Below is a small trained network, with its code and all its weights. Each question gives an input and a class and asks what happens when units are switched off, that is, made to give their printed mean instead of their output.

import numpy as np


def w(rows, s, z=0):
    codes = np.array(rows[::2]) - 128.0
    scale = np.full(codes.shape[1], s)
    scale[-1] = z or s
    return codes * scale


def f(y):
    return np.maximum(y, 0)


def log_softmax(a):
    a = a - a.max(-1, keepdims=True)
    return a - np.log(np.exp(a).sum(-1, keepdims=True))


def net(x, mask):
    res = np.array(x, float).reshape(1, 7) / 4 @ E
    y = f(res @ A[0][:, :-1].T + A[0][:, -1])
    res = res + np.where(mask, y, B[0][:, -1]) @ B[0][:, :-1]
    return log_softmax(res[-1] @ U[:, :-1].T + U[:, -1])


A, B = {}, {}
E = w([
[130,127,126],'x0',
[52,114,191],'x1',
[115,255,132],'x2',
[129,126,126],'x3',
[65,122,50],'x4',
[131,128,125],'x5',
[128,125,129],'x6',
],0.0097)
A[0] = w([
[79,119,57,111],'N1',
[184,97,181,98],'N2',
[161,54,143,75],'N3',
[144,94,139,92],'N4',
[167,137,179,15],'N5',
[205,195,70,123],'N6',
[195,131,155,174],'N7',
[7,147,204,206],'N8',
[190,134,81,69],'N9',
[132,17,92,36],'N10',
[168,130,72,254],'N11',
[207,117,71,78],'N12',
[202,131,235,60],'N13',
[90,112,75,51],'N14',
[120,44,143,109],'N15',
[92,166,182,232],'N16',
[78,113,62,135],'N17',
[94,119,83,27],'N18',
[96,96,89,117],'N19',
[128,236,172,49],'N20',
],0.011,0.0056)
B[0] = w([
[113,151,176,183],'N1',
[72,192,137,176],'N2',
[156,211,56,180],'N3',
[148,177,124,149],'N4',
[30,183,148,145],'N5',
[129,72,93,223],'N6',
[108,116,175,198],'N7',
[139,63,90,254],'N8',
[51,95,71,171],'N9',
[165,171,84,199],'N10',
[127,56,188,237],'N11',
[68,108,134,188],'N12',
[1,152,140,197],'N13',
[74,178,189,151],'N14',
[183,152,60,197],'N15',
[182,73,95,221],'N16',
[112,168,209,190],'N17',
[70,178,166,139],'N18',
[114,187,166,168],'N19',
[151,167,62,199],'N20',
],0.0084,0.008)
U = w([
[149,119,139,254],'0',
[178,241,31,15],'1',
[60,208,212,28],'2',
[113,10,102,20],'3',
[158,104,148,174],'4',
[170,108,170,198],'5',
[175,110,176,178],'6',
],0.012,0.0067)

Each question gives the input, the list of numbers given to net, and the class t.
The units are the neurons (one row each of A and B). Each row of codes is followed by its name. A weight is (code - 128) times the scale printed after its matrix; where a second scale follows, it is the last column's (A, B and U).
mask holds one flag per neuron, in row order. A switched-off neuron (its flag False) gives its mean, the last column of its row in B, instead of its output. The means were averaged over made-up inputs and are rounded, as every weight is.
A unit's drop is (log p(t) with every unit on - log p(t) with that unit switched off) / (log p(t) with every unit on - log p(t) with every unit switched off).
The circuit of an input: a set's keep is (log p(t) with only the set's units on - log p(t) with every unit switched off) / (log p(t) with every unit on - log p(t) with every unit switched off). Starting from the 12 units with the biggest drops (on a tie, the unit counted first), units are removed one at a time, each time the one whose removal leaves the highest keep (on an exact tie, the one counted first), for as long as the keep stays at least 0.8.
circuit, biggest first: the units of the circuit, biggest drop first
most important unit: the unit with the biggest drop
k most important neurons: the k neurons with the biggest drops, biggest first
drop when u is switched off: that unit's drop, to one decimal
input [-7,7,6,-3,3,-3,3], class 3: circuit, biggest first : [N8]
input [6,-8,5,8,7,-2,1], class 3: circuit, biggest first : [N6; N11]
input [-5,-4,-8,-7,-4,-5,1], class 1: circuit, biggest first : [N3; N10]
input [-8,-8,4,4,5,-3,-3], class 3: circuit, biggest first : [N6; N11]
input [5,1,-1,4,-7,-7,-4], class 2: 2 most important neurons : [N13; N2]
input [2,-8,-1,5,6,-1,-3], class 3: 3 most important neurons : [N6; N9; N11]
input [5,6,-8,1,-2,5,-7], class 1: circuit, biggest first : [N3; N15; N10]
input [-2,7,6,5,0,-4,1], class 3: 2 most important neurons : [N8; N16]
input [0,-1,-6,4,-5,-3,3], class 1: 3 most important neurons : [N3; N15; N10]
input [6,8,-2,7,-8,-3,0], class 2: 3 most important neurons : [N13; N2; N5]
input [-6,1,-7,6,8,-8,-4], class 2: 2 most important neurons : [N17; N14]
input [6,7,6,7,-8,-4,-8], class 0: 2 most important neurons : [N16; N8]
input [5,7,-2,-1,-8,-2,1], class 2: 4 most important neurons : [N13; N2; N5; N6]
input [-6,-7,-6,-1,6,7,7], class 0: most important unit : N11
input [-7,-8,1,8,-5,-8,-1], class 3: 2 most important neurons : [N6; N9]
input [6,4,8,3,-2,8,-2], class 1: 2 most important neurons : [N20; N11]
input [3,7,7,3,-7,3,-1], class 1: drop when N14 is switched off : 0.0
input [-8,4,0,3,8,-4,5], class 2: drop when N14 is switched off : 0.2
input [4,-1,-7,0,7,-6,-7], class 0: drop when N15 is switched off : 0.1
input [1,-5,-5,-3,-3,-3,-4], class 1: circuit, biggest first : [N3]
